Each row has a name. Each question is about the rows just above it.

[113  79 130  90 107 188 127 137  78 118  72 134 116 162  70 150  95  88
 103 128 101] : Z_717
[138  81 147  78 137 183 147 112  85 140  82 153 141 149  64 121 119  84
 130 110 128] : Z_594
[104 113 115 159 102 100 111  49 115 109 102 100 116  66 147  52 102 125
 139  51 113] : Z_68
[ 88 127  64 149  83 106 116 113 108 116 117 145 113 116 136 139  74 142
 134 116  76] : Z_105
[109 141 102 172  99  93 105 112 136 103 138  93 101 108 162 121 125 149
 126 109  98] : Z_485
[ 99 149  98 125  97 142  84 177 159 101 145  78  81 159 143 167 109 145
  90 170  87] : Z_933
[133  85 150 152 127 140 133  66  82 151  70 114 120 113 100  62 146  98
 130  61 128] : Z_63
[135 149 101 151 128  83 136 108 131 112 145 142 151  91 170 126 143 144
 147 119 128] : Z_227
[104 152 107  90  98 144  97 177 162 106 155  91  88 157 142 167 112 149
  89 169 106] : Z_571
[109 151  86 119 104 125 123 163 127  87 136 136 116 123 130 174  97 157
 107 158  91] : Z_637
[160 146  86 119 109 125 123 163 127  87 136 136 116 123 130 174  97 157
 107 119 127] : Z_967
Times [116] occurs in Z_105: : 4
Whose row is [160 146  86 119 109 125 123 163 127  87 136 136 116 123 130 174  97 157
 107 119 127]? : Z_967
The rest of the row after [ 64 121 119  84 130]: : [110 128]
Go on from [142 167] to the end of its row. : [112 149  89 169 106]
Times [115] occurs in Z_68: : 2
How many times does Z_68 hold [113]? : 2

[139 220 178 129 105  72 105  98  67 178  97 183 118 131 120 161 123  84
 194 204  93 174 126 180 168  91 140 103 164  83 150 122  81 108 203 208
  53  42  84 182  73  70]  Z_247
[144 168 170 115 133  78 129 133 130 140 174 137 136 185 161 175 124 133
 130 215  97 164 166 113 151 133  90 117 129  95 175  88 145 101 165 188
 105 148 130 127 167  51]  Z_385
[ 98 154 128 180 180 106 152  73 118 165 112 161  82  84 136 129 128  88
 105  96 138 151 110 184 140 210 172 154 141 118 165 131 138 207 142 133
 194 100  91 178  61 144]  Z_282
[135 213 205 132 159  44 144  88 107 197 140 149 100 169 136 174 107  76
 170 231 114 188 174 139 139 158 107  95 137  94 186  82 129 106 174 207
 111 116  78 142 138  40]  Z_631
[103 167 118 190 160 122 137  80 100 160  99 194  95  67 142 133 145  99
 123  87 126 153  87 221 171 188 200 172 166 110 161 157 121 226 172 146
 174  62  65 215  22 161]  Z_900
Times [83] occurs in Z_247: : 1
How many times does Z_385 hold [130]? : 3

[156 108 148 159 144 155 170 147 161 178 180 165 109 135 142 133 122 165
 138 169 100 177 148 156 143 142 172 145 147 164 143  96 137 141 125 148
 138 173 114 165 177]  Z_120
[162  82 142  99 177 174 145  98 154 161 153 153 117 102 136 126 138 138
 114 168  80 140 140 140 119 134 152 130 104 101 122 161 130  79 116 123
 128 152  72 155 150]  Z_977
[106 140  98 108 112 106  97 101  94  93 101 105 135 117 132 124 150  92
 123  96 139  91 113 104 127 122  94 129 104 100 122 161 137 112 134 114
 130 144 147 100  84]  Z_433
[106 140  98 108 112 106  97 101  94  93 101 105 135 117 132 124 150  92
 148  96 139  91 113 104 127 122  94 129 104 100 122 161 137 107 134 114
 130 144 147 100  84]  Z_597
[ 89 108 130  38 144 132 123 134 136 125 126 131 156 111  63  89  89 124
  69 127 101 129 113 129  54  70 122  64 141 125 103 132  65 112  85 108
  58 115 102  89 115]  Z_278
[139 130 104 188 157 135 149 126 150 129 133 145  92 107 162 157 121 130
 136 138 139 124 153 123 184 162 142 148 115 112 170 134 166 146 137 105
 180 134 127 146 117]  Z_384
[121 136 147  77 114 121 139 142 129 132 126 133 165 129  77  94  87 132
  97 134 135 135 106 145  85 105 131  94 146 139  98 108  72 159 102 125
  76 136 132 131 136]  Z_927
[106 140  98  98 135 135  97 101  94  93 101 105 135 117 132 124  98  92
 123  96 139  98 113 104 127 122  94  98 104 100 122 161 135 107 134 114
 130  84 147 100  84]  Z_32
Right after [38] comes : [144]
The rest of the row after [113 129  54  70]: : [122  64 141 125 103 132  65 112  85 108  58 115 102  89 115]
How many times does Z_32 hold [135]? : 4
Whose row is [ 89 108 130  38 144 132 123 134 136 125 126 131 156 111  63  89  89 124
  69 127 101 129 113 129  54  70 122  64 141 125 103 132  65 112  85 108
  58 115 102  89 115]? : Z_278
Go on from [123 184] to the end of its row. : [162 142 148 115 112 170 134 166 146 137 105 180 134 127 146 117]

[120 120 120 120 138 119] = Z_691
[120 119 120 120 120 119] = Z_722
[ 61  47  72  51  31 181] = Z_815
[ 59 223  87 134 216  55] = Z_698
[119  49  53 171  93 224] = Z_795
What comes right after [51] in the named rows? : [31]
How many times does Z_722 hold [121]? : 0
After [120 119 120 120], its row goes on with : [120 119]

[109 140 197  90 121 150 149 156 118 109 140 140]  Z_612
[131 132 110 139 142 155  50 103 128 158 118  91]  Z_496
[ 42 163 110  56 116 103  42 125  84  42  42 146]  Z_647
[ 80 193  57 160 160 114 115  98 135 160 160 160]  Z_378
Count of [109] in Z_612: : 2
The entry that follows [197]: : [90]
Times [160] occurs in Z_378: : 5
How many times does Z_612 hold [118]? : 1
How many times does Z_647 hold [41]? : 0

[139 133 142  66 156 138 114 146 136 146 220 116 149 106  51 132 133 143
  90 164 145 192  38 113 157 132 172  38 139  38 147 168 153 143 152  38
 147 138  88 183 138 174 206  80 154 129 119 100 166 147  97 157 148 104
 164 103 123]  Z_882
[105  86 124 145 123 149 119 124  93 101 152  81 122 149 170  72 156 170
 111 161 124 131  96 150 119 149 177 145 103 105 139 103 123  89  61 106
 138 178 162  31 130 170 132  95 109 161 119  67 143 137 170 120 141  84
  79 190 188]  Z_542
[197 154 120 135  59 104  64 132 138  98  26  92 206 102  82 145  64 154
 139  59 117  64 185 147 171 162  65 157 135 116  80 105 173 151 186 116
 132  68 147 135 173 140 164 164 208 116 102 103  86 123 165 108 103 108
 132 114 103]  Z_780
[ 97  65  72 134 157 139 170 203 110 103  62 156 103 193 227  26 153  92
 127 182 103 126 109  80 107 168 136 115 111 188 114  87 119 126 121 156
 108 161 115  29 117 137 142  94  64 130 182 142 198 156 168  46 129  90
  54 150 175]  Z_859
Count of [64] in Z_780: : 3
Times [116] occurs in Z_780: : 3
The rest of the row after [ 38 113]: : [157 132 172  38 139  38 147 168 153 143 152  38 147 138  88 183 138 174
 206  80 154 129 119 100 166 147  97 157 148 104 164 103 123]
Count of [123] in Z_542: : 2
Times [38] occurs in Z_882: : 4

[110 128 111 109 111] : Z_702
[121 138 139 158 139] : Z_223
[101  94 112 127  83] : Z_248
[115 105 139 115 162] : Z_758
[127 127  71  90 127] : Z_405
[121 121 139 158 154] : Z_737
[121 121 139 158 139] : Z_456
[160  72 127 160 126] : Z_650
[ 41 115 133 125 189] : Z_429
Right after [72] comes : [127]
Times [139] occurs in Z_758: : 1
How many times does Z_405 hold [127]? : 3
Times [109] occurs in Z_702: : 1
Whose row is [110 128 111 109 111]? : Z_702

[145  91 145 146]  Z_769
[135 118 123 124]  Z_37
[144  91 145 146]  Z_640
[142  91 148 168]  Z_741
The entry that follows [135]: : [118]
What comes right after [118] in the named rows? : [123]
Go on from [118 123] to the end of its row. : [124]

[ 37 133 122 136 106 135 132 121 108  43 133 134  41 121 123] : Z_951
[100 122 120 120 115  98 123 129 105 145 120 114 114 126 115] : Z_949
[ 80 132 144 144 113 101 128 144 142 147 122 124 103 132 120] : Z_857
[119 133 122 135 106 135 112 121 108  43 133 134  41 113 123] : Z_307
[117 148 131 139 127 133 129 111  92  47 128 144  85 108 130] : Z_936
[135 133 115 136 131 153 129 106 101  73 134 138 112 115 133] : Z_623
[186 110 143 122 143 126 118 104 143 118 124 112 168 125 124] : Z_672
[ 42 133 148 133  99 132 137 138 142 146 122 131  69 123 121] : Z_562
[131 142 140 138 133 149 133 122 136  83 133 144 112 121 136] : Z_229
How many times does Z_672 hold [118]? : 2
Right after [137] comes : [138]
After [142 147 122], its row goes on with : [124 103 132 120]
Right after [127] comes : [133]
How many times does Z_857 hold [122]? : 1

[106  73 105 122  91 171 101  75 146 125 115 112  59  81  90  75  75 140
 100 131 143 107 105 112 170  60 103 183 112 182 103 135 106  93 112  83
  75 115  71  53 182 123 117 114]  Z_922
[135 142 137 122 113 171 100  91 114 150  96  96 102 135 144 112 138 122
 133  81 133 134 131 138 122 108 139 125 133 122 134 129 133 132 133 116
 110 141  96 130 135  75  92 138]  Z_126
[105  75 108 128  95 160 109 134 116 104 122 109  92  87  95  89 109 121
 100 145 179  97  98  93 185  69  84 186 114 187 114 125 108  98 108 107
  71  95  92  69 181 149 128 112]  Z_240
[106  73 105 122 113 171 101 120 146 125 115  98  59  81  90  60 107 122
 100 130 107 107 105 112 170  60 103 183 112 182 103 135 106  93 117  83
  75 115  58  89 178 102  98 117]  Z_328
[106  73 105 122  91 171 101 120 146 125 115  98  59  81  90  60 107 140
 100 131 143 107 105 112 170  60 103 183 112 182 103 135 106  93 124  83
  75 115  58  89 178 102  98 117]  Z_314
Right after [186] comes : [114]
Times [96] occurs in Z_126: : 3
The entry that follows [87]: : [95]
Count of [112] in Z_922: : 4
Go on from [122 113 171 101] to the end of its row. : [120 146 125 115  98  59  81  90  60 107 122 100 130 107 107 105 112 170
  60 103 183 112 182 103 135 106  93 117  83  75 115  58  89 178 102  98
 117]
After [121 100], its row goes on with : [145 179  97  98  93 185  69  84 186 114 187 114 125 108  98 108 107  71
  95  92  69 181 149 128 112]

[164 119 105 175 114 170  95 137 124 145 191 155 130 126 128 119 128 189
 167  79 126  97 144] -> Z_607
[120 109 118 173 106 173 103 132 137 111 172 128 118 138 108 113 129 111
 143  94 129  83 131] -> Z_578
[ 46 182  95 115  94 118 154 166 106 182 137 162 145 110 167 159 103  54
 138 173 146 197 149] -> Z_826
[128 152 162  43 173 116  95 165 154 156 107 161  67 144 152 162 162 152
  88 110 106 152 162] -> Z_728
[195 153 150 118 149  91 129 123 115 174  90 108 151 126 128 120 128 189
 113 162 133 157 147] -> Z_662
[ 90 127  84 145 103 175  92 192 116 224 201 202 118 142 138  89 126  84
 161  92 119 119 131] -> Z_58
[109 189 108 199  87 123 179  83 102 104 122  88 183  93 162 160  78  96
 164 162 158 173 194] -> Z_579
[ 82 154 111 169  84 153 158 104 117 113 149 109 143 117 146 148 109  78
 156 114 143 132 146] -> Z_645
[ 66 100 142  76 141 142 104 160 148 165 139 171  89 145 115 132 157  83
 100  91 103  95  76] -> Z_494
[ 92 181  76 142  99 136 124 160  87 208 161 173 168 121 162 125 103  72
 153 160 137 199 149] -> Z_458
After [126 128 120 128 189], its row goes on with : [113 162 133 157 147]
The entry that follows [202]: : [118]
Times [152] occurs in Z_728: : 4

[145  89 120 117 137 128 100  93 107] = Z_421
[127 160 124 120 124 128 120 103 136] = Z_809
[127 161 124 120 102 136 100  93 108] = Z_643
[114 182 147 138 113 135 161 129 151] = Z_654
How many times does Z_809 hold [124]? : 2
What comes right after [102] in the named rows? : [136]
[127 160 124 120 124 128 120 103 136] is in which row? : Z_809
The entry that follows [103]: : [136]
The rest of the row after [127 160 124 120]: : [124 128 120 103 136]
The rest of the row after [161 129]: : [151]

[109 134  90 129 116 182 119 140 107  92] = Z_874
[128 157 173 145 141 235 236 135  84 160] = Z_876
[131 131 125 134  50 141 131 205 155 131] = Z_353
Right after [236] comes : [135]
What comes right after [205] in the named rows? : [155]
Count of [119] in Z_874: : 1
Times [131] occurs in Z_353: : 4

[195 131 148 131 166 182 181 156  88 175 193 193 192  68  83  83  83 133
 182  47  62  78 152 144 137 145 174  25  36  74 124  80  94  78 132 159
 107 146 144 122 141 137 142  81 121  87  48 130 199  32] : Z_829
[118 175 134 145  74 104 134 144  87 101 107 133 100  96 135 136 120 158
 103  89 114 154 139 164 171 122 116  89  86 157 155 130 111 150 179 145
 152 131 177 189 173 153 163 132 139 151  95 146 105  99] : Z_686
[118 175 134 145 134 155 134 144  87 101 107 133 100  96 135 136 120 158
 102  89 114 154 139 164 171 122 116  89  86 157 155 130 111 153 179 145
 152 131 125 189 173 153 163 132 139 151  95 146 105  99] : Z_958
[105 113 139 135 123 136 120  79 167 102  93 126  99 172 153 187 139 113
 106 172 163 123 130 100 122 119 110 195 157 202 132 143 187 194 164 140
 137 122 116  83 110 167 104 189 169 130 188 138 101 180] : Z_748
[199 115 145 122 160 199 189 136 101 177 202 205 199  73  83 117  82 120
 185  52  53 177 150 131 133 143 178  39  27 111 125  64 127 111 157 177
 107 150 137  76 132 171 122 115 170 130 188 138 101  39] : Z_507
Times [178] occurs in Z_507: : 1
The rest of the row after [169 130 188 138 101]: : [180]
The rest of the row after [158 103  89]: : [114 154 139 164 171 122 116  89  86 157 155 130 111 150 179 145 152 131
 177 189 173 153 163 132 139 151  95 146 105  99]

[170  65 139 159 160 177] -> Z_771
[208 127  78 176 130 115] -> Z_890
[177 184 131 164 158 172] -> Z_336
[177  68 164 164 158 172] -> Z_416
[157  68 131  68 158  91] -> Z_89
Times [159] occurs in Z_89: : 0
Times [178] occurs in Z_416: : 0

[106 145 124  92 159 128 158 124 106 140 144 101 147  94 106 174 168 169
 118 147  87 126  99 167 124 119 107  87 192 121 125 112 113 121 119 107
 126  90 138 127 101 162 134 135 224 120 146 170 101 139 105 134 129 105
 106 153 124  68  86 134 138 166 154]  Z_534
[158 182 111 145 182 131 144  96 129 109 107 128 153 167 114 140 119 112
 105 130 124 149 147 108 133 110 150 116 123  99 104  98 125 133 115 152
 135  89 121 111 125 106 165 150 151  94 178 120  97 122 111 161 146 114
 127 135 115 114 129 155  74 113 120]  Z_701
[125 129 143  71  36 123 155 199 165  94 135  64 139  93 164 106 166 182
 155 104  70 123 137 108 104  88 120 148 191 168 126 108 144  89 144  82
 156 104 121 139  91 137 123 115 148 151  93 101 164 136 136 125 151 106
  79 118 147 122 101 103 171 199 152]  Z_49
[173 119 125 168 119 107 119  68 130  75 107 135 144 148  88 130 156  87
 136 151 111 109  92 164 137 177 103  86  99  89 135  93 116 131  98 152
 115 176 182 121 115 137 125 135 165 146 158 158 163 108 123 133  88 108
 104 158 165  78  73 164 120 105 169]  Z_338
[102 162 132 154 126 148 150 157 112 125 136 136 144 111 137 177 216 145
  88 146 140 136 136 194 140 116  92  67  94 178 118  61 129  91 118 128
 166 122 177 138 133 159 152 136 191 138 127 144 165 101 107 109 111  92
 125 151  91  53 108 132 167 169 160]  Z_846
[147 157 106 165 165 127  98 106  91 151 125 136 136 140 122 135  94 121
 104 145 168 136 136 142 166 127 116 182  73  95 131 133 112 161 112 202
 117 143 112 128 181  95  97 127  55 140 132 133  44 172 109  75  98 173
 163 129 140 136 148 114  72 114  79]  Z_878
[106  48 138 157 130 133  82  57  70 117 103 124 116 127 106 138 116 103
 130  94 142  62 107 202 159 159 155  37 106 108 172 165 135  98 169 156
  93 167 133 133 156  95 134 136 165 124  78 120 162 131 115 121  87 114
 168 106 101  49  82 135 125  86 143]  Z_195
[ 96 100 175 124  81 184 107 146  57 177 108  69  96  96 110 126  98 134
 115  71  61  83 131  98  83 114 146 147 171 144 147 146 156  49 161 104
 139 108  22 105 134 101  90 107 144 136  84  43  71 165 135  55 142 159
  90 123 103  69  69 143 181 145 123]  Z_212
Whose row is [106 145 124  92 159 128 158 124 106 140 144 101 147  94 106 174 168 169
 118 147  87 126  99 167 124 119 107  87 192 121 125 112 113 121 119 107
 126  90 138 127 101 162 134 135 224 120 146 170 101 139 105 134 129 105
 106 153 124  68  86 134 138 166 154]? : Z_534
The rest of the row after [136 144]: : [111 137 177 216 145  88 146 140 136 136 194 140 116  92  67  94 178 118
  61 129  91 118 128 166 122 177 138 133 159 152 136 191 138 127 144 165
 101 107 109 111  92 125 151  91  53 108 132 167 169 160]
Count of [146] in Z_701: : 1

